Here is a tiny trained network, its code and every weight. The questions are about switching its units off for an input and a class, where a switched-off unit gives its printed mean instead of its output.

import numpy as np


def w(rows, s, z=0):
    codes = np.array(rows[::2]) - 128.0
    scale = np.full(codes.shape[1], s)
    scale[-1] = z or s
    return codes * scale


def norm(h):
    return h / np.sqrt((h * h).mean(-1, keepdims=True) + 1e-5)


def f(y):
    return y / 2 * (1 + np.tanh(0.7978845608 * (y + 0.044715 * y**3)))


def log_softmax(a):
    a = a - a.max(-1, keepdims=True)
    return a - np.log(np.exp(a).sum(-1, keepdims=True))


def net(x, mask):
    res = np.array(x, float).reshape(1, 4) / 4 @ E
    u = 0
    for l in range(2):
        y = f(norm(res) @ A[l][:, :-1].T + A[l][:, -1])
        res = res + np.where(mask[u : u + 16], y, B[l][:, -1]) @ B[l][:, :-1]
        u += 16
    return log_softmax(norm(res)[-1] @ U[:, :-1].T + U[:, -1])


A, B = {}, {}
E = w([
[38,213,171,142,114,92],'x0',
[207,136,159,254,190,204],'x1',
[104,33,138,140,223,188],'x2',
[155,169,196,55,70,211],'x3',
],0.0066)
A[0] = w([
[131,105,136,43,133,98,82],'L0N0',
[153,108,101,142,191,208,115],'L0N1',
[236,114,108,128,137,143,2],'L0N2',
[97,126,66,145,157,27,53],'L0N3',
[106,179,135,167,141,138,81],'L0N4',
[117,126,105,84,135,74,139],'L0N5',
[119,108,110,51,105,124,65],'L0N6',
[155,101,157,137,145,205,96],'L0N7',
[208,118,107,130,147,162,84],'L0N8',
[91,147,125,38,122,134,79],'L0N9',
[144,145,45,163,143,181,95],'L0N10',
[154,117,167,74,118,156,58],'L0N11',
[116,150,91,67,84,134,77],'L0N12',
[101,104,140,182,249,148,100],'L0N13',
[158,45,97,121,155,108,123],'L0N14',
[130,176,178,128,85,135,95],'L0N15',
],0.012,0.0067)
B[0] = w([
[109,73,133,103,89,182,171],'L0N0',
[87,117,208,212,90,163,224],'L0N1',
[190,142,119,53,11,96,154],'L0N2',
[107,174,2,141,92,30,198],'L0N3',
[163,125,94,108,152,142,144],'L0N4',
[126,92,71,89,44,145,185],'L0N5',
[83,56,125,71,127,162,170],'L0N6',
[103,123,118,201,83,120,197],'L0N7',
[191,120,181,136,22,96,176],'L0N8',
[83,103,159,71,109,167,186],'L0N9',
[145,94,187,83,67,147,157],'L0N10',
[112,138,90,123,66,49,147],'L0N11',
[53,46,152,130,197,153,172],'L0N12',
[64,35,182,195,214,128,254],'L0N13',
[104,233,158,150,100,164,208],'L0N14',
[129,198,144,176,197,164,172],'L0N15',
],0.0079,0.0066)
A[1] = w([
[99,209,181,128,100,195,39],'L1N0',
[197,141,124,148,89,158,76],'L1N1',
[246,195,150,165,163,152,36],'L1N2',
[156,101,183,156,162,170,151],'L1N3',
[78,104,82,158,155,91,2],'L1N4',
[134,186,65,107,102,149,101],'L1N5',
[82,75,48,141,177,95,100],'L1N6',
[166,102,172,123,134,124,86],'L1N7',
[29,159,157,115,203,77,82],'L1N8',
[188,88,97,150,50,136,71],'L1N9',
[115,89,56,38,79,67,187],'L1N10',
[162,123,135,199,111,28,61],'L1N11',
[76,171,192,28,130,123,97],'L1N12',
[72,138,120,149,78,138,95],'L1N13',
[124,52,189,102,161,116,131],'L1N14',
[105,206,176,126,144,138,150],'L1N15',
],0.012,0.0037)
B[1] = w([
[140,87,108,100,182,75,180],'L1N0',
[169,132,178,87,118,131,152],'L1N1',
[162,221,151,79,124,225,166],'L1N2',
[61,233,110,131,131,76,199],'L1N3',
[204,96,119,133,132,76,154],'L1N4',
[76,167,120,152,200,104,154],'L1N5',
[236,145,128,133,98,99,185],'L1N6',
[107,149,139,144,83,71,132],'L1N7',
[224,59,139,78,77,89,186],'L1N8',
[138,123,148,58,115,55,165],'L1N9',
[78,202,117,189,118,181,255],'L1N10',
[123,36,128,100,133,154,175],'L1N11',
[147,2,133,108,180,139,192],'L1N12',
[173,166,92,116,180,107,177],'L1N13',
[104,168,79,181,89,185,179],'L1N14',
[157,120,99,81,221,121,165],'L1N15',
],0.0089,0.0082)
U = w([
[41,119,192,234,147,144,238],'0',
[24,74,103,69,79,211,248],'1',
[160,230,152,90,217,178,45],'2',
[124,74,108,35,244,100,4],'3',
[173,167,205,95,28,112,219],'4',
[185,63,94,159,141,39,51],'5',
[73,205,1,118,80,55,36],'6',
],0.018,0.0021)

Each question gives the input, the list of numbers given to net, and the class t.
The units are the neurons (one row each of A and B). Each row of codes is followed by its name. A weight is (code - 128) times the scale printed after its matrix; where a second scale follows, it is the last column's (A, B and U).
mask holds one flag per neuron, layer by layer. A switched-off neuron (its flag False) gives its mean, the last column of its row in B, instead of its output. The means were averaged over made-up inputs and are rounded, as every weight is.
A unit's drop is (log p(t) with every unit on - log p(t) with that unit switched off) / (log p(t) with every unit on - log p(t) with every unit switched off).
The circuit of an input: a set's keep is (log p(t) with only the set's units on - log p(t) with every unit switched off) / (log p(t) with every unit on - log p(t) with every unit switched off). Starting from the 12 units with the biggest drops (on a tie, the unit counted first), units are removed one at a time, each time the one whose removal leaves the highest keep (on an exact tie, the one counted first), for as long as the keep stays at least 0.8.
circuit, biggest first: the units of the circuit, biggest drop first
most important unit: the unit with the biggest drop
k most important neurons: the k neurons with the biggest drops, biggest first
top k neurons in layer l: the k neurons of layer l with the biggest drops, biggest first
drop when u is switched off: that unit's drop, to one decimal
input [-4,-3,8,-6], class 0: circuit, biggest first : [L0N14]
input [-2,-8,4,-4], class 6: 2 most important neurons : [L0N3; L1N6]
input [-3,2,-5,6], class 2: top 2 neurons in layer 0 : [L0N15; L0N5]
input [-8,-1,4,-3], class 0: 2 most important neurons : [L0N13; L0N1]
input [0,5,-2,4], class 4: 4 most important neurons : [L0N8; L0N14; L0N7; L0N2]
input [0,1,0,1], class 4: 2 most important neurons : [L0N13; L0N8]
input [-6,0,2,-3], class 0: 2 most important neurons : [L0N13; L0N1]
input [3,0,-1,-6], class 6: 2 most important neurons : [L0N3; L1N10]
input [-7,0,5,2], class 4: 2 most important neurons : [L0N8; L0N2]
input [2,-5,6,-7], class 5: 2 most important neurons : [L0N13; L1N4]
input [-8,2,3,-1], class 4: top 2 neurons in layer 0 : [L0N2; L0N8]
input [3,0,0,-1], class 6: top 2 neurons in layer 0 : [L0N13; L0N3]
input [-2,-3,8,-4], class 0: top 4 neurons in layer 0 : [L0N13; L0N1; L0N14; L0N11]
input [4,-3,-4,3], class 3: most important unit : L0N15
input [2,-7,8,-8], class 5: top 3 neurons in layer 1 : [L1N4; L1N8; L1N6]
input [3,1,-3,6], class 3: drop when L1N0 is switched off : 0.1
input [-8,-5,1,-3], class 6: drop when L1N3 is switched off : -0.1
input [3,6,-1,2], class 2: drop when L0N4 is switched off : 0.1
